[ 40  21 -32 -27 -45 -25] ==> -25

[[-11   5  -1  -1   0]
 [ 27 -10 -10 -18  -9]
 [-45  27  24  41  17]] ==> 0

[-45 -29  17  34   4  43] ==> 43

[[-12   0  24  -8  23  13  22]
 [ -7   0  21  -5  19  10  17]
 [-16   0   2  -9  35  -9   5]] ==> 22

[-37  -6  -5  -4 -17] ==> -17

[25  6 -3 18 45  5  3] ==> 3

[[ 35   1 -28 -28  13  -7]
 [  4   6 -26  -5   5  13]
 [-14  17   0 -17  -1  -3]] ==> -7

[-23 -37 -26 -46] ==> -46

[  1 -23 -34  31  45  -3] ==> -3

[  5  -9   0 -36] ==> -36
---
20,251,566,862,174,874 yields 874, 20

46,83,4,65 yields 83, 4

6007,5126,9438,9678,2520 yields 9678, 2520

119,134,143,111,27
211,215,153,83,91
yields 215, 27

774,-924,-331,-845,-587 yields 774, -924

29,122,120,177
92,203,137,62
yields 203, 29

5,8,5,3,3,0 yields 8, 0
---
[ -79.6  168.6  159.6  162.0   38.6 -126.5  155.4] out -79.6, 155.4

[[ -0.4  -4.6  -1.1 -10.0   3.5  11.6]
 [  6.3  -3.7   2.6 -11.7   2.2  11.6]] out -0.4, 11.6

[ -6.450   9.641  11.239  14.491 -12.392  -8.745] out -6.450, -8.745

[  22.552   63.396    1.323  110.523   -8.580 -121.116  -65.094] out 22.552, -65.094

[ -6.72 -15.59 -11.34   9.70   6.36] out -6.72, 6.36

[ 0.07 -0.05 -0.04  0.10 -0.18 -0.15] out 0.07, -0.15

[[ 0.041 -0.061  0.065  0.087  0.093  0.043]
 [ 0.148 -0.134 -0.037 -0.224 -0.061 -0.120]] out 0.041, -0.120
---
[38, -35, -13, 39, -6, -5] ⇒ -35
[[12, 25, -23, -6], [14, 37, 6, 32]] ⇒ -6
[-42, -40, -45, 15, -29, 12] ⇒ -40
[[14, 19, -2, 39, 6], [11, 0, 0, 24, 25], [12, 4, 4, -5, 30]] ⇒ 12
[[30, 2, 22, -26], [-15, 39, 27, 24], [42, 22, 21, -32]] ⇒ 24
[[-20, 34, 8, 29, 3], [13, -14, 8, 12, 6]] ⇒ 13
[20, -11, 26, -5, 22, -9, 46] ⇒ 26
[[-43, -21, 12, -20, -14], [19, -24, 17, 33, -6]] ⇒ 19
[[-1, -44, -4, -1, -7, 23, 23], [-6, -18, 3, -1, -5, 14, 11], [-6, -32, 2, -1, -8, 21, 18]] ⇒ 2
---
[[6959 3680 6432 4226 3547 3940 7495]
 [7603 4562 9605 5097 5601 2939 6870]]
3680

[[3 6 3 3 3 6]
 [8 2 8 8 8 5]
 [1 8 1 1 1 5]]
2

[[230  56 346 673 906 694]
 [250 415 733 463 612 620]
 [593 857 726 239 101 322]]
415

[[67 68 30 28 42 48]
 [53 59 38 14 42 23]
 [80 95 40 85 38 90]]
59

[[62 76 95 62 76 34]
 [49 89 89 63 53 25]
 [52 79 88 74  8 28]]
89

[[574 621 488 488]
 [892 145 353 943]]
621
---
0.315	1.799	1.443	-0.674
-1.461	-1.806	0.592	0.927
out 1.799

0.124	-0.168	-0.113	-0.097	-0.171	-0.131	-0.188 out -0.171

0.6	0.4	1.3	0.0	-1.9	2.0	-1.3 out -1.9

-0.11	0.08	0.17	0.15	-0.03	-0.06	-0.16 out -0.03

90.1	-46.0	188.0	64.8	48.7	-121.6 out 64.8

171.20	146.25	-173.94	55.07	177.65 out -173.94
---
[[ -1  -5 -20  34]
 [  5 -10  -5  29]
 [  5  12  -1  27]] yields 34, -20

[  4 -36  -6  24] yields 24, -36

[ 0 34  0 -2  9] yields 34, -2

[34 45 12 32 21 42  2] yields 45, 2

[-27  30  -9  37   7  14] yields 37, -27

[  0 -33  -2 -11   5] yields 5, -33

[[  3 -23  -6 -46]
 [ 39   5   3  20]] yields 39, -46
---
[[15.5, -1.7, -1.9, 5.7, 7.8, -10.7, -3.1], [-11.9, 4.7, 5.7, -0.6, -4.3, 12.1, 6.7]] ans = -4.3
[[-11.0, 0.3, 8.0, 4.8, 3.9], [-4.6, -8.9, 13.3, 9.0, -7.4]] ans = 13.3
[[-156.00, 60.09, -147.75, -135.26, 15.84], [4.12, 170.20, -132.03, -178.16, -73.00]] ans = -132.03
[[-1.79, -1.34, 0.81, 0.19, -0.34], [-1.52, 1.18, 0.64, 1.62, -0.83]] ans = 0.64
[[-12.05, -16.57, -13.53, -15.25, -11.96, 2.69, -11.87], [-3.70, -16.57, -22.23, -16.66, 13.15, 2.69, -7.92]] ans = 13.15
[[-0.354, -1.168, -15.394, -1.830, 10.022, 5.308, -17.198], [0.554, -0.471, -17.777, -2.401, 12.076, 5.720, -19.878]] ans = 12.076
[[6.082, 11.862, 5.341, -0.456, 5.876, 4.354, 6.449], [4.206, -12.551, 3.402, 5.034, 11.522, 7.289, 9.794]] ans = 11.522
---
array([1613, 3067, 6229, 9871]) -> 9871, 1613

array([ 9, 81, 56, 65, 63, 56, 14]) -> 81, 9

array([ 88, 229, 128,  54, 149]) -> 229, 54

array([ 47,   0,  -9, -29,  24]) -> 47, -29

array([[55, 35, 15, 36, 68, 89],
       [91, 79, 75, 52, 61, 35]]) -> 91, 15

array([3128, 5881, 4772, 5522, 6596, 8319]) -> 8319, 3128
---
[ 12 -43   3  -1] => 12, -1

[[ -6 -38  -4 -32  24]
 [ 39 -17  -9 -27  32]] => -6, 32

[-25  19 -14  22  34  32 -29] => -25, -29

[-27 -12 -43  27] => -27, 27

[[ 41   0 -21  41  -9]
 [ 36   7  22   7  24]] => 41, 24

[[ 46  31  35  11]
 [-45 -41 -20 -12]
 [-36 -39  25 -26]] => 46, -26

[-30 -20  26  43 -34] => -30, -34
---
Q: (-310, -539, 557, -446, -486, -210)
A: 557
Q: ((-265, 995, -685, 677), (575, 243, 801, 491))
A: -685
Q: ((43, 13, 243, 85), (54, 59, 165, 161), (161, 195, 233, 187))
A: 243
Q: (998, -974, 684, 551)
A: 684
Q: (4422, 2667, 3428, 3487, 4786, 8374)
A: 3428
Q: ((187, 232, 385, 575), (782, 377, 197, 236), (153, 156, 420, 450))
A: 385
Q: ((-16, 23, -3, -25, -9), (-32, -21, 32, -1, 24))
A: -3
Q: (5, 5, 0, 7)
A: 0
---
6	1	4	9	3	7 -> 6
3	2	2	5	7	3	3 -> 3
250	705	754	522	277	511 -> 250
67	7	89	97 -> 67
-29	-15	-36	33	17 -> -29
32	46	-38	-39	-36 -> 32
21	26	50	82	85	83 -> 21
44	76	25	50	47	39	32 -> 44
32	94	81	21	78 -> 32
27	920	615	151	814 -> 27
---
-0.21  -0.02  -0.01  -0.17  -0.03
-0.07   0.22  -0.20   0.13   0.00
 0.09   0.05  -0.04   0.05  -0.07
value 0.05

-181.5  -152.4  -138.2   -12.7   101.5
-119.6  -116.9    19.1    27.6   -89.5
 231.6   -31.6  -117.6  -152.3    57.2
value -152.3

-0.08  -0.03  -0.16   0.09
 0.12   0.05   0.21  -0.04
 0.20   0.16   0.21  -0.01
value 0.21

 0.09   0.27  -0.34   0.21  -0.87  -0.80  -0.17
-1.35  -1.87  -1.37  -1.41   1.07   1.69   1.21
 0.58  -0.91  -0.77   0.76  -0.35  -1.14  -0.84
value -1.14

 -8.24   -8.23    7.21   14.06
-17.45  -15.30   19.27   14.18
-10.98   -3.07    9.65   -8.32
value 9.65

-1.626  -1.944   0.252   0.131  -0.431
-0.494  -0.696   0.239   1.324  -1.166
-0.776  -1.011   0.240   1.309  -1.264
value 1.309

-0.04   0.02  -0.01  -0.14
 0.13   0.01   0.09  -0.02
 0.06   0.03   0.02  -0.04
value 0.02

 -18.99     2.79  -107.59   136.39    33.77
  43.12   -40.83  -155.42    57.33    80.85
  43.12   -40.83  -155.42    57.33    80.85
value 57.33

  4.670  -14.377   13.665    9.115   13.248  -10.206    0.085
  7.234  -11.002   12.514    8.091   10.811    6.351   -1.055
  6.351  -14.278    6.351    9.207   16.678  -12.258   -0.431
value -12.258
---
Input:
[[-13 -27  22  19]
 [  1   3 -16 -44]
 [ 15 -21  44  22]]
Output: 3

Input:
[[ 45   8 -20 -43  41]
 [  7   0  10  12  39]]
Output: 0

Input:
[[  7  -5   6   2  29  13 -39]
 [ 32 -12  -3  20  38  -4 -38]
 [-31 -21   2  -1   1  25 -17]]
Output: -12

Input:
[[ 13  -5 -36 -19 -13]
 [ 22  -8  24 -26   3]]
Output: -8

Input:
[[28  2  0  0  0 23]
 [ 0  5 34 16  0  0]
 [ 0  0  6 36 12  0]]
Output: 5

Input:
[[-18  21   9  -3]
 [ 40  14  16 -27]
 [-20  46 -14 -17]]
Output: 14
